Here is a tiny trained network, its code and every weight. The questions are about switching its units off for an input and a target symbol, where a switched-off unit gives its printed mean instead of its output.

import numpy as np


def w(rows, s, z=0):
    codes = np.array(rows[::2]) - 128.0
    scale = np.full(codes.shape[1], s)
    scale[-1] = z or s
    return codes * scale


def f(y):
    return y / 2 * (1 + np.tanh(0.7978845608 * (y + 0.044715 * y**3)))


def softmax(a):
    e = np.exp(a - a.max(-1, keepdims=True))
    return e / e.sum(-1, keepdims=True)


def log_softmax(a):
    a = a - a.max(-1, keepdims=True)
    return a - np.log(np.exp(a).sum(-1, keepdims=True))


def net(x, mask):
    ids = ['ΦΩβδεηξτψ'.index(c) for c in x.split()]
    T = len(ids)
    res = E[ids] + P[:T]
    u = 0
    for l in range(2):
        r = res
        for j in range(3):
            rows = slice(2 * j, 2 * j + 2)
            q, k, v = (r @ M[l][rows].T for M in (Q, K, V))
            z = softmax(np.where(np.tri(T) > 0, q @ k.T / 2**0.5, -1e9)) @ v
            o = O[l][rows]
            res = res + np.where(mask[u + j], z, o[:, -1]) @ o[:, :-1]
        u += 3
        y = f(res @ A[l][:, :-1].T + A[l][:, -1])
        res = res + np.where(mask[u : u + 4], y, B[l][:, -1]) @ B[l][:, :-1]
        u += 4
    return log_softmax(res[-1] @ U[:, :-1].T + U[:, -1])


Q, K, V, O, A, B = {}, {}, {}, {}, {}, {}
E = w([
[93,178,251,51],'Φ',
[85,186,136,206],'Ω',
[199,146,109,204],'β',
[160,201,87,201],'δ',
[232,180,98,133],'ε',
[19,204,103,153],'η',
[114,179,39,38],'ξ',
[74,50,144,221],'τ',
[202,32,57,70],'ψ',
],0.016)
P = w([
[184,213,165,240],'0',
[183,162,27,228],'1',
[172,144,3,229],'2',
[159,147,10,212],'3',
[137,132,45,183],'4',
[154,121,76,162],'5',
[131,111,106,105],'6',
[129,100,97,128],'7',
[140,48,133,66],'8',
[109,86,125,84],'9',
[126,161,115,86],'10',
],0.0043)
Q[0] = w([
[241,141,62,67],'L0H1',
[192,146,105,157],'L0H1',
[197,210,172,139],'L0H2',
[97,96,227,99],'L0H2',
[105,41,155,151],'L0H3',
[139,100,1,146],'L0H3',
],0.0086)
K[0] = w([
[62,216,122,173],'L0H1',
[190,241,125,50],'L0H1',
[60,129,136,142],'L0H2',
[138,250,107,217],'L0H2',
[142,244,51,182],'L0H3',
[1,16,14,155],'L0H3',
],0.0069)
V[0] = w([
[92,103,173,202],'L0H1',
[138,5,164,108],'L0H1',
[222,76,115,67],'L0H2',
[79,254,146,147],'L0H2',
[78,20,176,158],'L0H3',
[214,177,174,84],'L0H3',
],0.008)
O[0] = w([
[30,65,208,144,123],'L0H1',
[238,57,254,51,3],'L0H1',
[201,105,159,18,121],'L0H2',
[29,217,92,136,148],'L0H2',
[94,34,234,157,76],'L0H3',
[215,188,113,205,80],'L0H3',
],0.0068,0.0059)
A[0] = w([
[2,95,116,120,252],'L0N1',
[162,87,95,115,250],'L0N2',
[97,252,52,33,206],'L0N3',
[175,117,141,105,92],'L0N4',
],0.0087,0.0028)
B[0] = w([
[112,125,135,84,195],'L0N1',
[129,253,253,83,150],'L0N2',
[96,111,81,59,248],'L0N3',
[97,133,28,255,132],'L0N4',
],0.0073,0.018)
Q[1] = w([
[118,60,166,164],'L1H1',
[120,103,134,1],'L1H1',
[93,78,188,37],'L1H2',
[133,185,161,96],'L1H2',
[62,130,139,144],'L1H3',
[113,40,74,115],'L1H3',
],0.0064)
K[1] = w([
[64,174,186,225],'L1H1',
[120,117,163,90],'L1H1',
[232,200,135,126],'L1H2',
[157,82,12,253],'L1H2',
[104,88,130,144],'L1H3',
[135,96,123,34],'L1H3',
],0.0053)
V[1] = w([
[109,223,139,142],'L1H1',
[255,183,104,234],'L1H1',
[77,114,99,182],'L1H2',
[112,133,183,28],'L1H2',
[184,137,246,251],'L1H3',
[22,196,166,145],'L1H3',
],0.0063)
O[1] = w([
[53,253,225,217,154],'L1H1',
[69,226,189,117,72],'L1H1',
[136,219,85,163,152],'L1H2',
[17,119,141,4,128],'L1H2',
[110,200,69,118,2],'L1H3',
[177,189,186,42,174],'L1H3',
],0.0046,0.023)
A[1] = w([
[181,2,99,136,127],'L1N1',
[162,115,189,75,2],'L1N2',
[133,103,116,26,68],'L1N3',
[30,178,204,209,205],'L1N4',
],0.0076,0.0056)
B[1] = w([
[119,234,147,148,203],'L1N1',
[82,196,73,160,129],'L1N2',
[245,118,118,254,228],'L1N3',
[79,47,210,143,253],'L1N4',
],0.0067,0.006)
U = w([
[97,183,208,2,2],'Φ',
[59,129,143,178,90],'Ω',
[109,136,121,253,115],'β',
[78,155,93,205,55],'δ',
[113,217,113,113,115],'ε',
[46,120,116,55,187],'η',
[117,59,55,116,71],'ξ',
[94,14,188,175,180],'τ',
[205,151,216,84,197],'ψ',
],0.0084,0.0062)

Each question gives the input, a string of symbols that net reads in full, and the target symbol t.
The units are the heads (2 rows each of Q, K, V and O) and the neurons (one row each of A and B). Each row of codes is followed by its name. A weight is (code - 128) times the scale printed after its matrix; where a second scale follows, it is the last column's (O, A, B and U).
mask holds one flag per unit, layer by layer, with each layer's heads first. A switched-off unit (its flag False) gives its mean, the last column of its rows in O or B, instead of its output. The means were averaged over made-up inputs and are rounded, as every weight is.
A unit's drop is (log p(t) with every unit on - log p(t) with that unit switched off) / (log p(t) with every unit on - log p(t) with every unit switched off).
The circuit of an input: a set's keep is (log p(t) with only the set's units on - log p(t) with every unit switched off) / (log p(t) with every unit on - log p(t) with every unit switched off). Starting from the 12 units with the biggest drops (on a tie, the unit counted first), units are removed one at a time, each time the one whose removal leaves the highest keep (on an exact tie, the one counted first), for as long as the keep stays at least 0.8.
units of the circuit, in order: the units of the circuit, biggest drop first
most important unit: the unit with the biggest drop
k most important neurons: the k neurons with the biggest drops, biggest first
top k neurons in layer l: the k neurons of layer l with the biggest drops, biggest first
heads that matter: for each layer, one digit per head in row order, 1 if its drop is at least 0.15 and else 0, layers parted by /
input η ε ψ ε ε Ω, target ε: most important unit -> L0H3
input ε ξ η ξ ξ η τ τ ξ, target τ: heads that matter -> 001 / 001
input ξ η ψ ε τ Ω Ω, target τ: heads that matter -> 100 / 000
input Ω η ε ψ β ξ η ξ ε ε, target ξ: heads that matter -> 100 / 100
input ξ ε δ, target ξ: 3 most important neurons -> L0N3; L0N2; L1N1
input ε β η Φ η τ ε ξ ξ ψ ξ, target ψ: units of the circuit, in order -> L0H2; L1N3
input δ τ ε β δ η Ω η ψ ξ, target ξ: units of the circuit, in order -> L1N3; L1H1
input Φ δ ξ η ξ ξ ε δ η ξ, target ξ: units of the circuit, in order -> L0N3; L1N3; L1H1
input ε η δ η η η δ, target η: 3 most important neurons -> L0N3; L0N1; L1N3
input ψ β ε η η η τ δ, target τ: top 2 neurons in layer 1 -> L1N4; L1N1
input ξ β τ ξ η η β η ψ τ, target ψ: units of the circuit, in order -> L0H1; L1N1
input Φ η η ψ ξ ξ ξ ε, target ξ: units of the circuit, in order -> L0N3; L0H1; L1H1
input η τ η β, target τ: heads that matter -> 011 / 000
input ξ ε ξ η, target ξ: 3 most important neurons -> L0N3; L1N3; L0N2
input δ ε τ η, target τ: most important unit -> L0H3
input Ω ψ η ψ ξ Φ ψ ξ Ω, target ψ: heads that matter -> 100 / 000
input η β η Φ ψ, target ψ: units of the circuit, in order -> L0H2; L0N2
input ψ ε ψ Ω β, target ψ: heads that matter -> 010 / 110
input η η ε, target η: 3 most important neurons -> L0N3; L0N1; L1N3
input β η η Φ Ω, target η: heads that matter -> 010 / 001
input ψ ψ τ Φ δ ε δ β Ω ψ ψ, target ψ: heads that matter -> 010 / 000
input ε η η τ β, target τ: 2 most important neurons -> L1N4; L0N3
input ε η η, target η: heads that matter -> 010 / 000
